Here is a tiny trained network, its code and every weight. The questions are about switching its units off for an input and a class, where a switched-off unit gives its printed mean instead of its output.

import numpy as np


def w(rows, s, z=0):
    codes = np.array(rows[::2]) - 128.0
    scale = np.full(codes.shape[1], s)
    scale[-1] = z or s
    return codes * scale


def f(y):
    return np.maximum(y, 0)


def log_softmax(a):
    a = a - a.max(-1, keepdims=True)
    return a - np.log(np.exp(a).sum(-1, keepdims=True))


def net(x, mask):
    res = np.array(x, float).reshape(1, 4) / 4 @ E
    y = f(res @ A[0][:, :-1].T + A[0][:, -1])
    res = res + np.where(mask, y, B[0][:, -1]) @ B[0][:, :-1]
    return log_softmax(res[-1] @ U[:, :-1].T + U[:, -1])


A, B = {}, {}
E = w([
[234,119,222,214,84,41],'x0',
[68,232,103,62,124,38],'x1',
[119,99,110,197,217,75],'x2',
[139,254,97,215,183,194],'x3',
],0.01)
A[0] = w([
[125,165,97,130,200,115,143],'neuron 1',
[108,169,141,64,124,113,204],'neuron 2',
[188,225,110,234,179,80,185],'neuron 3',
[149,12,139,144,205,90,189],'neuron 4',
[30,90,59,30,115,104,254],'neuron 5',
[120,81,152,81,181,180,100],'neuron 6',
[136,151,130,107,72,158,172],'neuron 7',
[215,193,191,117,7,147,230],'neuron 8',
[57,144,103,109,139,129,53],'neuron 9',
[140,124,147,100,26,85,86],'neuron 10',
[204,121,183,117,62,105,132],'neuron 11',
[142,159,61,133,106,179,167],'neuron 12',
[123,151,83,89,158,222,141],'neuron 13',
[60,152,57,90,145,108,91],'neuron 14',
[210,42,199,124,111,113,230],'neuron 15',
[147,74,148,199,69,101,176],'neuron 16',
[177,193,137,124,79,105,238],'neuron 17',
[113,135,39,127,97,145,174],'neuron 18',
[130,158,186,150,96,112,129],'neuron 19',
[147,143,128,137,103,195,132],'neuron 20',
[202,102,94,100,114,196,130],'neuron 21',
[68,223,98,135,214,134,223],'neuron 22',
[170,207,121,177,114,106,205],'neuron 23',
],0.012,0.0036)
B[0] = w([
[89,141,103,162,145,122,172],'neuron 1',
[59,98,123,79,171,162,178],'neuron 2',
[120,131,79,194,126,46,227],'neuron 3',
[120,99,20,166,41,179,204],'neuron 4',
[67,125,137,6,116,223,248],'neuron 5',
[94,143,170,117,103,146,165],'neuron 6',
[114,145,166,119,107,117,158],'neuron 7',
[174,132,188,116,184,102,202],'neuron 8',
[117,145,93,88,146,134,169],'neuron 9',
[123,57,165,95,137,99,176],'neuron 10',
[176,55,170,103,140,111,186],'neuron 11',
[129,203,152,131,114,119,167],'neuron 12',
[114,224,162,139,109,150,191],'neuron 13',
[84,122,54,81,162,143,194],'neuron 14',
[155,13,145,209,87,152,215],'neuron 15',
[204,69,132,176,112,168,189],'neuron 16',
[147,138,171,117,197,106,175],'neuron 17',
[118,206,139,135,119,143,168],'neuron 18',
[175,120,152,139,142,80,161],'neuron 19',
[123,153,169,139,104,105,158],'neuron 20',
[140,145,156,141,71,144,164],'neuron 21',
[57,235,72,130,143,80,218],'neuron 22',
[126,166,136,186,179,61,186],'neuron 23',
],0.011,0.019)
U = w([
[146,44,97,234,2,192,252],'0',
[98,17,204,86,123,143,97],'1',
[28,163,94,55,171,227,79],'2',
[48,173,62,219,182,64,165],'3',
[100,208,235,178,34,206,78],'4',
[228,100,219,193,178,109,24],'5',
],0.0092,0.0026)

Each question gives the input, the list of numbers given to net, and the class t.
The units are the neurons (one row each of A and B). Each row of codes is followed by its name. A weight is (code - 128) times the scale printed after its matrix; where a second scale follows, it is the last column's (A, B and U).
mask holds one flag per neuron, in row order. A switched-off neuron (its flag False) gives its mean, the last column of its row in B, instead of its output. The means were averaged over made-up inputs and are rounded, as every weight is.
A unit's drop is (log p(t) with every unit on - log p(t) with that unit switched off) / (log p(t) with every unit on - log p(t) with every unit switched off).
The circuit of an input: a set's keep is (log p(t) with only the set's units on - log p(t) with every unit switched off) / (log p(t) with every unit on - log p(t) with every unit switched off). Starting from the 12 units with the biggest drops (on a tie, the unit counted first), units are removed one at a time, each time the one whose removal leaves the highest keep (on an exact tie, the one counted first), for as long as the keep stays at least 0.8.
circuit, biggest first: the units of the circuit, biggest drop first
most important unit: the unit with the biggest drop
top k neurons: the k neurons with the biggest drops, biggest first
drop when u is switched off: that unit's drop, to one decimal
input [-1,7,6,-1], class 2: most important unit : neuron 5
input [-7,-5,1,8], class 3: top 2 neurons : (neuron 22; neuron 5)
input [7,6,0,-7], class 5: top 2 neurons : (neuron 5; neuron 8)
input [-7,-6,0,8], class 4: top 3 neurons : (neuron 13; neuron 21; neuron 12)
input [1,1,1,-1], class 0: circuit, biggest first : (neuron 22; neuron 8)
input [-7,4,1,8], class 3: top 4 neurons : (neuron 22; neuron 3; neuron 1; neuron 23)
input [6,-1,-5,-8], class 5: top 2 neurons : (neuron 8; neuron 5)
input [6,-1,2,-2], class 0: top 3 neurons : (neuron 4; neuron 15; neuron 16)
input [2,2,4,-1], class 0: top 3 neurons : (neuron 22; neuron 14; neuron 8)
input [-2,-2,-4,7], class 3: top 3 neurons : (neuron 5; neuron 22; neuron 23)
input [5,1,1,-6], class 0: top 2 neurons : (neuron 4; neuron 15)
input [1,5,0,-1], class 2: top 2 neurons : (neuron 3; neuron 15)
input [5,6,3,-7], class 1: drop when neuron 10 is switched off : 0.2
input [4,-1,5,-8], class 0: drop when neuron 19 is switched off : 0.0
input [-5,-4,-3,7], class 4: circuit, biggest first : (neuron 13)
input [5,5,4,-3], class 5: drop when neuron 5 is switched off : 0.1
